[[-74.2  -0.9  20.1 -11.7]
 [  7.2   1.9  28.6  -7.7]
 [ 81.3  35.3  29.2  11.5]]	35.3

[[-49.4 -48.9  42.9 -14.7 -75.6 -16.4]
 [ 35.4  56.8 -55.9  68.2 -35.2  10.2]
 [ 18.6 -83.5  23.9  52.0 -15.8  17.7]]	-83.5

[[-63.1   4.6 -29.1  33.3]
 [ -5.1  14.1   1.0 -39.5]
 [ 83.4  24.0  21.1  35.1]]	24.0

[[-37.1 -29.2  -0.9 -46.9]
 [ 77.2  26.7  49.3 -72.4]
 [ 32.9  21.5  17.4   4.7]]	21.5

[[ 25.1  45.6 -32.9 -52.7 -30.4 -14.0]
 [-29.2 -25.1  21.2  65.1  30.0  25.8]
 [-18.3  52.9 -26.4  48.6   3.0  39.3]]	52.9

[[-73.4  16.6 -30.4 -72.0 -35.0  32.5  30.6]
 [-14.9   1.7   1.8 -24.2 -38.4  51.1  11.9]
 [ 86.5 -22.5  46.0  68.7  -4.1  24.5 -28.6]]	-22.5

[[  3.7 -15.8   0.8 -37.4  14.0   6.6]
 [ -5.2  -0.4  13.2 -10.8  62.2  45.9]
 [ 14.1  29.6 -70.8  62.2  26.7  15.0]]	29.6

[[ 0.3 34.2 46.0 -2.3 36.8]
 [-4.7 41.5 44.5 18.5 73.0]
 [ 1.1 16.5 21.5 15.8 42.5]]	16.5
---
array([35, 23, 70, 97]) >> 35, 97

array([[-14,  16,  17, -16, -15,  14],
       [ -5,  25,  13, -40, -26,  35]]) >> -14, 35

array([ 832,  398, -520,  580,  611,  -97]) >> 832, -97

array([9430, 7207, 7052, 2148]) >> 9430, 2148

array([[142, 429, 530, 492, 516, 413],
       [458, 877, 526, 531, 378, 579]]) >> 142, 579

array([897, 534,  69, 798]) >> 897, 798

array([[ 326,  681,  456,  367],
       [  97,  252,  563,  886],
       [ -66,   32,  235, -549]]) >> 326, -549
---
[ -9.8 -61.5  75.7   1.9] ⇒ -9.8, 1.9

[ -7.7  27.8  24.0   0.7  -5.8  64.0 -10.7] ⇒ -7.7, -10.7

[[ 25.7   5.5   8.2  46.2  28.1   0.6]
 [ 10.0 -78.4 -72.1  12.5  34.9  12.5]
 [ -8.1  40.7  18.3   7.4 -24.7 -23.2]] ⇒ 25.7, -23.2

[[-72.6  10.7   3.1  22.3]
 [-72.0  10.9   3.0  22.2]
 [-71.3  10.9   3.0  22.1]] ⇒ -72.6, 22.1

[-81.5 -73.7 -11.7  36.4  27.8  24.3  28.7] ⇒ -81.5, 28.7

[89.4  3.1 53.8 49.2] ⇒ 89.4, 49.2

[ 13.5 -21.4  60.8 -14.9  86.7  84.3] ⇒ 13.5, 84.3

[47.6 49.7 81.4 61.6] ⇒ 47.6, 61.6
---
Input: [84 58 83 52 67 51 11]
Output: 52

Input: [-890 -662  281  923 -105 -628]
Output: 281

Input: [72 21 50 51 53 50 75]
Output: 51

Input:
[[-400 -904 -429   20  -77 -266 -365]
 [-563 -622 -309 -231  129 -390 -751]
 [-300  207  586 -831  -93 -681  651]]
Output: -831

Input: [2 1 5 2 6 5 7]
Output: 2

Input: [ 19  47  27  95  72  74 194]
Output: 95

Input: [25 53 93  9 19 57]
Output: 93

Input: [56 44 36 27 45 75  0]
Output: 27

Input:
[[129 147 136 102]
 [  6 135  44   5]
 [200  15 149 236]]
Output: 200

Input:
[[1 4 5 4]
 [7 1 4 4]
 [3 3 6 4]]
Output: 3
---
787	422	454	701	808	793
799	261	234	591	561	642
value 793

10	75	67	41	40
32	76	28	9	50
value 40

30	72	41	46	30	15	95
52	26	69	40	82	54	1
value 95

7	9	0	5
4	4	3	3
value 5

123	337	-283	392	299	-267	229
242	698	-362	-6	-69	-996	715
value 229

230	309	239	238	404
493	614	718	902	461
value 404
---
array([[-16.6, -16.5, -36.7,  -7.7, -21.1],
       [ -7.8,   8.2, -67.4,  14.0,   6.8]]) → 14.0, -67.4

array([[  0.8,  57.6, -70.2, -83.7,  42.5, -16.0],
       [ -7.6, -24.0,  -2.5,   9.6, -15.3,  -9.2]]) → 57.6, -83.7

array([ 19.7,  77.7, -53.3,  51.8, -83.4]) → 77.7, -83.4

array([ 17.8,  40.7,  73.2, -64.4,  36.0, -15.0,   0.8]) → 73.2, -64.4

array([[ 30.7, -19.7,  13.6,  12.1, -72.0],
       [ -5.9,   1.9,   2.2,  46.6,  14.4]]) → 46.6, -72.0

array([[  0.3,  53.9,  11.7, -81.4, -83.7, -17.3],
       [ 20.5,  30.1,  39.0,  69.7, -10.8,  63.5],
       [-20.0, -24.3, -24.7, -51.0,  80.2,  35.9]]) → 80.2, -83.7

array([[ 47.6,  11.5,  46.4,  11.2, -12.8,  -2.4,  20.5],
       [-17.6,  51.2, -52.0, -29.7, -74.1,  28.1,  -4.0],
       [-23.2, -33.0,  20.5,  -7.7,   7.3, -40.9, -13.9]]) → 51.2, -74.1
---
[ 85.6 -58.2  59.1 -82.7  90.7  61.4] --> 90.7, 85.6

[[ 13.1  18.2 -37.4 -35.2 -69.7  -2.2]
 [  5.1  -1.3 -25.3  -3.0 -36.4  -6.5]] --> 18.2, 13.1

[ -4.9  62.4  20.9 -71.1 -52.9] --> 62.4, 20.9

[-63.6  20.6 -83.3  48.3  60.9] --> 60.9, 48.3

[-73.6   6.4  -8.2   2.1  15.4] --> 15.4, 6.4

[[ 37.5  26.8  41.9  11.7  39.8  -6.1]
 [-47.6 -40.0   0.8  83.1   2.3  -2.9]] --> 83.1, 41.9

[[ 10.5  23.2 -27.7   1.3 -51.4 -73.9]
 [-15.3 -20.9 -44.6 -12.4 -25.4 -82.2]] --> 23.2, 10.5

[[-51.9  68.3 -55.4 -24.1]
 [  9.6  37.6  -2.4 -10.4]] --> 68.3, 37.6

[  2.8  22.6  19.4 -73.4 -33.8] --> 22.6, 19.4

[-22.4 -34.3  86.8 -68.4 -17.8 -52.4  38.0] --> 86.8, 38.0
---
array([[519, 624, 525, 618, 612, 495, 466],
       [480, 331, 511, 619, 604, 339, 437],
       [614, 274, 378, 478, 859, 258, 368],
       [255, 452, 810, 208, 555, 602, 558],
       [676, 422, 349, 507, 300, 370, 549],
       [599, 406, 519, 575, 536, 212, 521],
       [381, 776, 352, 578, 593, 679, 195],
       [480, 424, 317, 282, 575, 629, 618],
       [284, 475, 681, 464, 524, 556, 621]]) -> 519

array([[277, 516, 506, 561, 379, 342, 625, 647],
       [117, 123, 392, 504, 432, 362, 439, 620],
       [410, 567, 127, 615, 463, 538, 657, 870],
       [402, 658, 439, 575, 512, 581, 599, 482],
       [529, 416, 590, 486, 493, 557, 322, 423],
       [488, 666, 528, 681, 484, 559, 614, 395],
       [372, 630, 243, 564, 565, 595, 379, 248],
       [495, 554, 389, 523, 547, 697, 272, 389],
       [559, 813, 462, 602, 318, 426, 742, 419],
       [561, 595, 564, 435, 571, 430, 392, 622],
       [226, 248, 636, 486, 333, 247, 549, 730],
       [392, 477, 454, 584, 568, 485, 528, 499]]) -> 277

array([[ 5, 25,  8, 28, 62, 11, 24, 15, 18, 38],
       [21, 56, 50, 56, 36, 60, 29, 28, 19, 22],
       [21, 57, 55, 54, 41, 62, 27, 31, 21, 23],
       [28, 83, 55, 72, 50, 60, 22, 45, 13,  8],
       [27, 84, 56, 72, 47, 59, 20, 45, 12, 12],
       [22, 73, 47, 69, 60, 67, 42, 42, 16,  9]]) -> 5

array([[5, 5, 4, 5, 4, 6, 4, 4],
       [3, 3, 5, 6, 6, 2, 3, 3],
       [4, 4, 5, 3, 6, 7, 3, 5],
       [3, 3, 5, 7, 5, 1, 4, 2],
       [4, 2, 6, 6, 2, 2, 3, 2],
       [3, 2, 5, 6, 3, 3, 2, 1],
       [4, 6, 6, 3, 3, 7, 3, 6]]) -> 5

array([[281, 140, 438, 388, 870, 473, 442, 906],
       [370, 490, 419, 394, 399, 237, 405, 313],
       [305, 346, 387, 372, 493, 325, 384, 519],
       [218, 358, 369, 305, 553,  51, 354, 438],
       [472, 555, 486, 488, 391, 451, 473, 372]]) -> 281

array([[100, 132, 155, 183, 117, 165],
       [ 92,  99, 110, 163, 132, 172],
       [ 64,  87, 173, 128, 159, 232],
       [161, 219, 111, 167,  86,  43],
       [147,  75, 153, 123, 186, 237],
       [108,  62, 161,  95, 195, 243],
       [193, 179, 127, 136, 117,  86],
       [122, 162, 114, 170, 127,  89],
       [123, 125, 138, 168, 125, 149],
       [171, 170, 132, 154, 127, 106],
       [214, 214, 137, 103, 159,  65],
       [110, 125, 147, 142, 151, 154]]) -> 100

array([[39, 54, 42, 46, 48, 52, 68, 58],
       [65, 38, 62, 55, 50, 42, 15, 32],
       [47, 52, 33, 38, 78, 51, 47, 53],
       [47, 45, 63, 59, 14, 46, 59, 46],
       [47, 45, 64, 59, 12, 46, 58, 46],
       [47, 52, 36, 40, 73, 50, 47, 52]]) -> 39
---
[[-28.6  18.9  -0.7   2.6 -17.6  65.5 -38.3]
 [-34.5 -10.7  17.5  38.0   0.3  38.3 -27.5]
 [  7.6  18.7  -9.1   5.4 -17.7 -26.4   6.3]]	18.9

[[ 41.1 -20.5  50.8  19.9]
 [ 43.7 -72.4  51.1   0.8]]	-20.5

[ 1.8 71.3 -5.2 88.8 44.9 -3.5 75.4]	71.3

[-18.2  -0.6 -67.0 -27.8  21.5  26.3]	-0.6

[ 62.6 -49.5  68.1  58.8]	-49.5

[[  8.0  31.9 -31.7  -1.5  -1.4  14.2 -10.0]
 [  3.5  -2.9   5.9  39.5  87.0 -12.6  82.1]
 [  5.2  -1.3   4.3  39.3  87.5 -13.1  80.4]]	31.9

[-11.5  19.2   9.9 -38.8 -44.9  71.3]	19.2

[ 74.4  -5.7 -12.0  25.6]	-5.7

[-68.7  45.1 -14.3  40.8  54.3]	45.1
